14,-18,29,12,-20,-5,-21,19,-10,7,11,-19,27,4,11
7,-31,13,13,15,-19,13,3,30,31,19,18,23,-15,-2
-4,-13,-1,-3,20,11,-37,14,-8,33,10,-38,-18,-7,-16
-2,-2,-2,20,9,-1,18,-20,-22,-26,-24,-33,12,-20,-9
0,29,18,1,-9,-12,-23,-3,-42,-31,-13,-4,23,22,5
->
14,-18,29,12,-20,-5,-21,19,-10,7,11,-19,27,4,11
0,29,18,1,-9,-12,-23,-3,-42,-31,-13,-4,23,22,5
7,-31,13,13,15,-19,13,3,30,31,19,18,23,-15,-2
-4,-13,-1,-3,20,11,-37,14,-8,33,10,-38,-18,-7,-16
-2,-2,-2,20,9,-1,18,-20,-22,-26,-24,-33,12,-20,-9

-9,18,-2,13,0,-4,-1,-3,22,-12
-5,6,1,20,-21,-10,7,2,-18,-6
-8,26,-26,-6,17,1,-1,-15,28,-24
1,-13,13,26,-35,-6,11,8,-28,3
-3,3,-11,-2,-8,2,4,-5,1,-14
1,0,8,9,-6,5,2,-2,16,-10
->
1,-13,13,26,-35,-6,11,8,-28,3
1,0,8,9,-6,5,2,-2,16,-10
-5,6,1,20,-21,-10,7,2,-18,-6
-9,18,-2,13,0,-4,-1,-3,22,-12
-3,3,-11,-2,-8,2,4,-5,1,-14
-8,26,-26,-6,17,1,-1,-15,28,-24

11,-16,-5,-14,-21,-34,-15,43,15
-6,17,5,-11,21,-14,-30,-11,-17
1,-5,-4,18,45,-3,12,13,-8
-10,9,7,4,-10,-11,-24,31,-35
-1,10,4,23,11,-24,-23,-20,10
21,-8,-16,5,21,-7,-7,-14,22
->
-10,9,7,4,-10,-11,-24,31,-35
-6,17,5,-11,21,-14,-30,-11,-17
-1,10,4,23,11,-24,-23,-20,10
1,-5,-4,18,45,-3,12,13,-8
11,-16,-5,-14,-21,-34,-15,43,15
21,-8,-16,5,21,-7,-7,-14,22

25,-11,10
25,24,-28
-31,35,6
23,23,-27
26,13,-3
41,-32,12
->
41,-32,12
25,-11,10
-31,35,6
26,13,-3
23,23,-27
25,24,-28

40,-40,-17,-8
15,-15,29,3
-42,-42,39,45
19,11,11,17
->
-42,-42,39,45
15,-15,29,3
19,11,11,17
40,-40,-17,-8

25,-11,16,-11,-6,32,-14,-10,-14,21,-15,-33,32,-22
-24,-37,10,-27,-8,-21,18,-11,4,27,0,17,19,11
-7,19,27,18,19,-16,-19,46,2,30,-5,-9,-23,37
->
-7,19,27,18,19,-16,-19,46,2,30,-5,-9,-23,37
25,-11,16,-11,-6,32,-14,-10,-14,21,-15,-33,32,-22
-24,-37,10,-27,-8,-21,18,-11,4,27,0,17,19,11

-10,-10,-13,-1,-5,18,4,5,23,19,-13
5,10,-32,12,10,38,-10,22,41,33,-8
7,8,-14,13,14,10,-12,13,5,13,0
-2,-1,-3,2,3,5,0,4,3,9,-3
9,17,-25,18,18,17,-21,19,10,20,0
3,9,-24,13,13,21,-10,20,16,28,-4
-3,-2,-27,4,1,33,-1,15,40,35,-14
->
-2,-1,-3,2,3,5,0,4,3,9,-3
-10,-10,-13,-1,-5,18,4,5,23,19,-13
7,8,-14,13,14,10,-12,13,5,13,0
3,9,-24,13,13,21,-10,20,16,28,-4
9,17,-25,18,18,17,-21,19,10,20,0
-3,-2,-27,4,1,33,-1,15,40,35,-14
5,10,-32,12,10,38,-10,22,41,33,-8
---
-1,-6,1,-2
24,-34,42,1
-13,3,-16,-5
->
-34,42
3,-16

7,27,-10,3
-7,38,24,19
13,26,5,15
->
38,24
26,5

40,31,-15
-12,-15,2
-28,-45,-3
-23,-41,-13
->
-15,2
-45,-3

-32,-9,-14
21,38,-27
25,6,-29
->
38,-27
6,-29

-1,5,3,6
-42,16,0,24
-43,19,1,29
->
16,0
19,1

-43,-4,16
-43,-3,16
44,3,-11
42,4,-13
-3,3,-2
->
-3,16
3,-11

43,6,21,37
-5,3,-13,5
-27,-21,-26,-40
->
3,-13
-21,-26

-3,-20,-20,18,13
0,16,19,-26,-23
-4,-31,-43,30,24
->
16,19
-31,-43

15,-35,13
6,-10,3
11,-1,12
->
-10,3
-1,12
